Below are the code and all the weights of a small trained network. Each question names an input and a target symbol and asks about switching units off, where a switched-off unit gives its printed mean instead of its output.

import numpy as np


def w(rows, s, z=0):
    codes = np.array(rows[::2]) - 128.0
    scale = np.full(codes.shape[1], s)
    scale[-1] = z or s
    return codes * scale


def f(y):
    return y / 2 * (1 + np.tanh(0.7978845608 * (y + 0.044715 * y**3)))


def softmax(a):
    e = np.exp(a - a.max(-1, keepdims=True))
    return e / e.sum(-1, keepdims=True)


def log_softmax(a):
    a = a - a.max(-1, keepdims=True)
    return a - np.log(np.exp(a).sum(-1, keepdims=True))


def net(x, mask):
    ids = ['αβγδηθλμξπστφψω'.index(c) for c in x.split()]
    T = len(ids)
    res = E[ids] + P[:T]
    q, k, v = (res @ M[0].T for M in (Q, K, V))
    z = softmax(np.where(np.tri(T) > 0, q @ k.T / 4**0.5, -1e9)) @ v
    res = res + np.where(mask[0], z, O[0][:, -1]) @ O[0][:, :-1]
    y = f(res @ A[0][:, :-1].T + A[0][:, -1])
    res = res + np.where(mask[1:13], y, B[0][:, -1]) @ B[0][:, :-1]
    return log_softmax(res[-1] @ U[:, :-1].T + U[:, -1])


Q, K, V, O, A, B = {}, {}, {}, {}, {}, {}
E = w([
[182,166,129,202,107,150,104,188,207,101],'α',
[42,114,151,55,177,122,100,69,103,139],'β',
[191,154,82,78,176,111,202,190,111,134],'γ',
[217,32,65,162,154,161,94,169,58,214],'δ',
[122,111,112,124,165,68,101,84,151,77],'η',
[130,116,111,127,147,63,103,79,153,80],'θ',
[209,140,187,115,124,60,182,218,78,171],'λ',
[8,154,80,149,62,142,127,120,129,137],'μ',
[133,107,109,124,172,80,99,72,128,74],'ξ',
[71,192,93,88,80,160,98,158,179,105],'π',
[129,119,77,128,112,69,90,90,179,81],'σ',
[178,164,90,56,132,113,164,207,29,182],'τ',
[176,112,196,187,127,156,190,155,168,145],'φ',
[115,71,202,178,75,139,212,140,94,176],'ψ',
[158,162,105,197,184,105,104,208,71,204],'ω',
],0.011)
P = w([
[42,15,123,118,81,64,13,154,63,3],'0',
[96,111,112,118,134,103,101,168,74,78],'1',
[128,175,100,133,149,127,154,148,97,126],'2',
[154,202,85,143,148,159,191,136,130,164],'3',
[170,217,73,137,124,176,213,148,161,191],'4',
[204,250,66,151,127,191,235,130,163,199],'5',
],0.0039)
Q[0] = w([
[196,130,112,204,143,113,197,232,71,176],'h0',
[96,78,166,124,102,102,50,3,199,36],'h0',
[80,110,178,102,130,166,147,104,98,160],'h0',
[114,91,153,135,129,83,127,33,187,53],'h0',
],0.013)
K[0] = w([
[138,143,148,187,53,209,191,152,165,160],'h0',
[157,91,110,117,194,12,85,122,90,112],'h0',
[73,89,208,67,170,146,122,116,46,178],'h0',
[170,93,107,124,203,1,127,108,93,114],'h0',
],0.0099)
V[0] = w([
[220,112,213,190,160,159,157,157,255,60],'h0',
[120,43,223,191,101,140,176,117,46,218],'h0',
[214,162,91,121,191,92,139,153,96,181],'h0',
[93,53,174,95,110,103,236,68,64,142],'h0',
],0.0069)
O[0] = w([
[137,96,164,109,225,171,89,213,176,52,6],'h0',
[131,139,132,163,1,224,120,170,132,123,101],'h0',
[102,208,133,81,112,96,25,127,52,94,181],'h0',
[144,190,104,142,29,201,204,85,134,71,107],'h0',
],0.0077,0.0024)
A[0] = w([
[43,115,77,166,50,152,104,122,201,102,201],'n0',
[101,123,190,78,245,121,102,172,83,191,128],'n1',
[200,196,75,145,127,210,175,209,159,97,215],'n2',
[70,226,146,76,53,63,120,169,107,71,179],'n3',
[71,166,111,76,161,45,124,103,45,182,49],'n4',
[207,148,230,90,179,154,86,233,82,25,242],'n5',
[48,225,82,87,174,74,155,30,188,89,255],'n6',
[169,160,133,137,47,188,223,86,53,210,77],'n7',
[22,104,99,134,114,132,2,101,85,131,194],'n8',
[117,135,48,136,28,178,167,80,68,169,163],'n9',
[108,85,129,83,213,96,41,159,208,74,96],'n10',
[83,124,103,35,147,106,89,89,102,57,212],'n11',
],0.0062,0.0033)
B[0] = w([
[72,113,67,74,221,70,160,103,112,7,159],'n0',
[66,84,122,158,171,125,157,195,102,57,182],'n1',
[82,79,123,127,75,171,184,146,159,72,186],'n2',
[63,148,206,120,89,3,134,67,74,71,184],'n3',
[125,197,131,163,203,119,193,172,89,115,208],'n4',
[44,54,143,101,80,178,99,56,159,198,196],'n5',
[115,182,76,107,150,147,134,49,233,137,254],'n6',
[216,163,188,131,124,98,104,183,175,169,205],'n7',
[85,109,10,167,109,197,70,150,52,62,188],'n8',
[188,171,126,53,172,109,76,167,171,115,217],'n9',
[174,165,180,75,150,90,56,159,150,155,173],'n10',
[106,153,79,63,136,128,143,78,148,63,191],'n11',
],0.0065,0.0071)
U = w([
[59,137,77,95,148,115,142,73,138,7,191],'α',
[127,119,135,142,125,132,127,129,127,117,51],'β',
[72,70,111,150,98,197,165,121,137,150,216],'γ',
[140,181,137,129,156,128,119,85,195,196,142],'δ',
[133,116,144,139,119,123,125,125,125,124,78],'η',
[171,166,171,97,135,93,115,146,77,108,2],'θ',
[75,161,120,211,120,136,106,162,79,91,121],'λ',
[184,124,83,104,100,171,59,133,104,173,129],'μ',
[121,98,163,89,163,125,96,168,138,137,79],'ξ',
[180,144,143,133,123,110,143,124,164,254,159],'π',
[134,127,140,141,127,135,123,131,114,125,61],'σ',
[127,120,134,135,129,133,134,127,119,121,48],'τ',
[148,88,121,165,174,100,220,157,99,134,128],'φ',
[169,149,143,138,110,144,147,184,152,71,116],'ψ',
[101,104,199,134,59,75,115,93,110,159,181],'ω',
],0.0086,0.0044)

Each question gives the input, a string of symbols that net reads in full, and the target symbol t.
The units are the heads (4 rows each of Q, K, V and O) and the neurons (one row each of A and B). Each row of codes is followed by its name. A weight is (code - 128) times the scale printed after its matrix; where a second scale follows, it is the last column's (O, A, B and U).
mask holds one flag per unit, heads first, then neurons. A switched-off unit (its flag False) gives its mean, the last column of its rows in O or B, instead of its output. The means were averaged over made-up inputs and are rounded, as every weight is.
A unit's drop is (log p(t) with every unit on - log p(t) with that unit switched off) / (log p(t) with every unit on - log p(t) with every unit switched off).
The circuit of an input: a set's keep is (log p(t) with only the set's units on - log p(t) with every unit switched off) / (log p(t) with every unit on - log p(t) with every unit switched off). Starting from the 12 units with the biggest drops (on a tie, the unit counted first), units are removed one at a time, each time the one whose removal leaves the highest keep (on an exact tie, the one counted first), for as long as the keep stays at least 0.8.
circuit, biggest first: the units of the circuit, biggest drop first
k most important neurons: the k neurons with the biggest drops, biggest first
drop of u: that unit's drop, to one decimal
input λ μ γ γ δ, target π: circuit, biggest first -> [h0; n7]
input μ β θ μ, target δ: circuit, biggest first -> [h0; n7; n9]
input τ λ π δ, target φ: most important neuron -> [n1]
input η φ γ, target γ: 2 most important neurons -> [n5; n2]
input ψ ψ β α ξ δ, target ξ: circuit, biggest first -> [h0; n10]
input π θ σ ω τ, target φ: circuit, biggest first -> [h0; n1; n4]
input α ω ω, target ξ: circuit, biggest first -> [h0; n10]
input φ β τ λ τ, target γ: circuit, biggest first -> [h0; n2; n5]
input ξ ψ γ, target ψ: circuit, biggest first -> [h0; n7]
input σ ω φ β τ, target γ: circuit, biggest first -> [h0; n5; n2]
input ω τ β β β, target δ: 2 most important neurons -> [n7; n6]
input σ θ τ θ μ ω, target π: circuit, biggest first -> [h0; n7; n8]
input σ ψ π η η δ, target φ: circuit, biggest first -> [h0; n6]
input φ φ ω θ β δ, target γ: 2 most important neurons -> [n2; n5]
input η σ ξ ψ π λ, target φ: 2 most important neurons -> [n6; n1]
input λ λ ω, target λ: most important neuron -> [n8]
input σ δ β α β, target δ: 2 most important neurons -> [n6; n7]
input θ ω ω γ η ψ, target ψ: drop of h0 -> 1.0
input μ β β ω γ, target π: drop of h0 -> 0.7
input γ δ δ, target μ: drop of h0 -> 0.7
input δ ψ λ λ γ ω, target ψ: most important neuron -> [n2]
